Below is a small trained network, with its code and all its weights. Each question gives an input and a target symbol and asks what happens when units are switched off, that is, made to give their printed mean instead of their output.

import numpy as np


def w(rows, s, z=0):
    codes = np.array(rows[::2]) - 128.0
    scale = np.full(codes.shape[1], s)
    scale[-1] = z or s
    return codes * scale


def f(y):
    return y / 2 * (1 + np.tanh(0.7978845608 * (y + 0.044715 * y**3)))


def softmax(a):
    e = np.exp(a - a.max(-1, keepdims=True))
    return e / e.sum(-1, keepdims=True)


def log_softmax(a):
    a = a - a.max(-1, keepdims=True)
    return a - np.log(np.exp(a).sum(-1, keepdims=True))


def net(x, mask):
    ids = ['ΓΔΦΩαεζηθλμξπστ'.index(c) for c in x.split()]
    T = len(ids)
    res = E[ids] + P[:T]
    u = 0
    for l in range(2):
        q, k, v = (res @ M[l].T for M in (Q, K, V))
        z = softmax(np.where(np.tri(T) > 0, q @ k.T / 3**0.5, -1e9)) @ v
        res = res + np.where(mask[u], z, O[l][:, -1]) @ O[l][:, :-1]
        u += 1
        y = f(res @ A[l][:, :-1].T + A[l][:, -1])
        res = res + np.where(mask[u : u + 12], y, B[l][:, -1]) @ B[l][:, :-1]
        u += 12
    return log_softmax(res[-1] @ U[:, :-1].T + U[:, -1])


Q, K, V, O, A, B = {}, {}, {}, {}, {}, {}
E = w([
[175,138,129],'Γ',
[50,134,227],'Δ',
[99,70,60],'Φ',
[171,53,42],'Ω',
[81,126,156],'α',
[135,166,173],'ε',
[140,129,128],'ζ',
[121,164,92],'η',
[140,190,158],'θ',
[8,100,90],'λ',
[138,130,129],'μ',
[49,89,168],'ξ',
[52,93,148],'π',
[93,125,209],'σ',
[105,181,136],'τ',
],0.018)
P = w([
[74,58,162],'0',
[118,255,89],'1',
[156,234,83],'2',
[55,200,134],'3',
[130,204,103],'4',
[148,183,106],'5',
],0.0097)
Q[0] = w([
[47,2,195],'L0H0',
[121,143,198],'L0H0',
[167,24,145],'L0H0',
],0.0096)
K[0] = w([
[69,176,67],'L0H0',
[129,145,255],'L0H0',
[123,204,81],'L0H0',
],0.0083)
V[0] = w([
[95,95,166],'L0H0',
[165,50,120],'L0H0',
[90,181,2],'L0H0',
],0.008)
O[0] = w([
[141,3,128,215],'L0H0',
[53,42,59,4],'L0H0',
[33,196,43,57],'L0H0',
],0.0072,0.0033)
A[0] = w([
[132,153,191,214],'L0N0',
[93,77,70,194],'L0N1',
[191,193,165,99],'L0N2',
[126,173,40,128],'L0N3',
[126,59,163,130],'L0N4',
[165,82,155,112],'L0N5',
[183,182,106,117],'L0N6',
[115,173,152,188],'L0N7',
[170,165,81,94],'L0N8',
[82,187,119,114],'L0N9',
[3,129,147,229],'L0N10',
[121,131,109,254],'L0N11',
],0.016,0.0074)
B[0] = w([
[141,220,133,250],'L0N0',
[135,34,95,148],'L0N1',
[130,108,73,223],'L0N2',
[165,94,109,168],'L0N3',
[119,143,109,145],'L0N4',
[2,126,173,137],'L0N5',
[124,132,151,179],'L0N6',
[186,140,110,223],'L0N7',
[133,138,160,146],'L0N8',
[147,46,163,191],'L0N9',
[189,143,86,222],'L0N10',
[211,160,217,180],'L0N11',
],0.0088,0.013)
Q[1] = w([
[254,104,144],'L1H0',
[96,88,2],'L1H0',
[48,32,80],'L1H0',
],0.007)
K[1] = w([
[60,133,130],'L1H0',
[175,91,132],'L1H0',
[253,195,74],'L1H0',
],0.011)
V[1] = w([
[254,178,112],'L1H0',
[48,27,136],'L1H0',
[180,49,14],'L1H0',
],0.0098)
O[1] = w([
[224,188,216,251],'L1H0',
[16,122,238,5],'L1H0',
[254,137,230,3],'L1H0',
],0.0066,0.0052)
A[1] = w([
[151,32,85,37],'L1N0',
[30,185,12,1],'L1N1',
[157,76,45,100],'L1N2',
[107,214,146,78],'L1N3',
[89,10,164,115],'L1N4',
[165,46,195,86],'L1N5',
[223,111,148,134],'L1N6',
[83,18,76,34],'L1N7',
[127,191,43,178],'L1N8',
[140,178,107,119],'L1N9',
[130,79,34,105],'L1N10',
[240,160,65,161],'L1N11',
],0.011,0.0059)
B[1] = w([
[128,65,204,135],'L1N0',
[190,41,118,196],'L1N1',
[51,70,193,146],'L1N2',
[167,42,135,157],'L1N3',
[142,183,104,136],'L1N4',
[33,120,148,162],'L1N5',
[182,120,27,219],'L1N6',
[253,203,135,141],'L1N7',
[39,124,127,199],'L1N8',
[90,57,101,165],'L1N9',
[191,137,159,150],'L1N10',
[52,153,188,253],'L1N11',
],0.0069,0.038)
U = w([
[122,145,141,144],'Γ',
[188,68,90,3],'Δ',
[185,105,193,99],'Φ',
[177,45,191,120],'Ω',
[129,159,164,183],'α',
[45,80,120,180],'ε',
[137,144,160,156],'ζ',
[254,161,71,80],'η',
[51,222,103,88],'θ',
[196,141,170,74],'λ',
[143,143,154,171],'μ',
[51,154,220,135],'ξ',
[93,112,235,51],'π',
[203,100,59,77],'σ',
[166,226,14,160],'τ',
],0.0093,0.0062)

Each question gives the input, a string of symbols that net reads in full, and the target symbol t.
The units are the heads (3 rows each of Q, K, V and O) and the neurons (one row each of A and B). Each row of codes is followed by its name. A weight is (code - 128) times the scale printed after its matrix; where a second scale follows, it is the last column's (O, A, B and U).
mask holds one flag per unit, layer by layer, with each layer's heads first. A switched-off unit (its flag False) gives its mean, the last column of its rows in O or B, instead of its output. The means were averaged over made-up inputs and are rounded, as every weight is.
A unit's drop is (log p(t) with every unit on - log p(t) with that unit switched off) / (log p(t) with every unit on - log p(t) with every unit switched off).
The circuit of an input: a set's keep is (log p(t) with only the set's units on - log p(t) with every unit switched off) / (log p(t) with every unit on - log p(t) with every unit switched off). Starting from the 12 units with the biggest drops (on a tie, the unit counted first), units are removed one at a time, each time the one whose removal leaves the highest keep (on an exact tie, the one counted first), for as long as the keep stays at least 0.8.
units of the circuit, in order: the units of the circuit, biggest drop first
most important unit: the unit with the biggest drop
k most important neurons: the k neurons with the biggest drops, biggest first
k most important neurons of layer l: the k neurons of layer l with the biggest drops, biggest first
input ε σ ε ε ε Ω, target Ω: 2 most important neurons => L1N2, L1N0
input ξ Γ ζ ε, target ξ: 2 most important neurons of layer 0 => L0N5, L0N1
input ξ μ ε α, target ξ: units of the circuit, in order => L1N6, L1N1
input τ θ ε τ τ, target τ: most important unit => L1N6
input Φ ε θ Γ ξ, target Φ: 2 most important neurons of layer 1 => L1N6, L1N5
input η ε ε σ ε α, target η: units of the circuit, in order => L1H0, L0N10
input σ ξ ε θ, target σ: 3 most important neurons => L1N1, L0N5, L1N7
input Δ Γ μ ε, target Δ: 2 most important neurons of layer 0 => L0N5, L0N2
input λ ε Ω θ, target λ: 3 most important neurons => L0N10, L1N6, L0N1
input λ η η τ ε ε, target λ: 2 most important neurons => L0N10, L1N6
input Φ τ ξ ξ ξ ε, target Φ: 3 most important neurons => L0N1, L0N7, L1N6
input σ Δ η ε, target σ: 2 most important neurons of layer 0 => L0N5, L0N2
input τ ε τ α σ θ, target τ: 2 most important neurons => L1N6, L0N10
input Φ ε ξ σ, target Φ: 2 most important neurons of layer 0 => L0N1, L0N10
input τ Γ ε Φ, target Ω: 4 most important neurons of layer 0 => L0N1, L0N0, L0N9, L0N3
input Δ θ Δ ξ τ, target Δ: 3 most important neurons of layer 1 => L1N1, L1N11, L1N7
input τ μ Γ Ω, target Ω: units of the circuit, in order => L0N0, L1N0
input Φ θ Φ τ, target Φ: units of the circuit, in order => L1H0, L0N1
input τ ε ε ξ ε, target τ: most important unit => L0N10
input θ ξ ε, target θ: most important unit => L1N11
input θ σ τ, target θ: 2 most important neurons => L1N11, L1N1
input ξ α ε λ η ε, target ξ: units of the circuit, in order => L0H0, L0N5, L1H0, L1N6
input η ε Ω η θ ε, target η: 2 most important neurons => L1N6, L1N8
input ε ε ε Φ, target Ω: 3 most important neurons => L1N2, L1N0, L1N11
input σ σ σ Φ π, target σ: 2 most important neurons => L0N5, L1N7
input η η ε τ η ξ, target η: units of the circuit, in order => L1H0, L0N10
input Δ ε ε ξ α, target Δ: 2 most important neurons of layer 1 => L1N1, L1N11
input ε ε σ ε α, target ε: 2 most important neurons => L0N5, L1N6
input θ ε ε ξ, target θ: 2 most important neurons => L1N1, L1N11
input λ η λ ε σ Γ, target λ: 3 most important neurons of layer 0 => L0N10, L0N7, L0N1
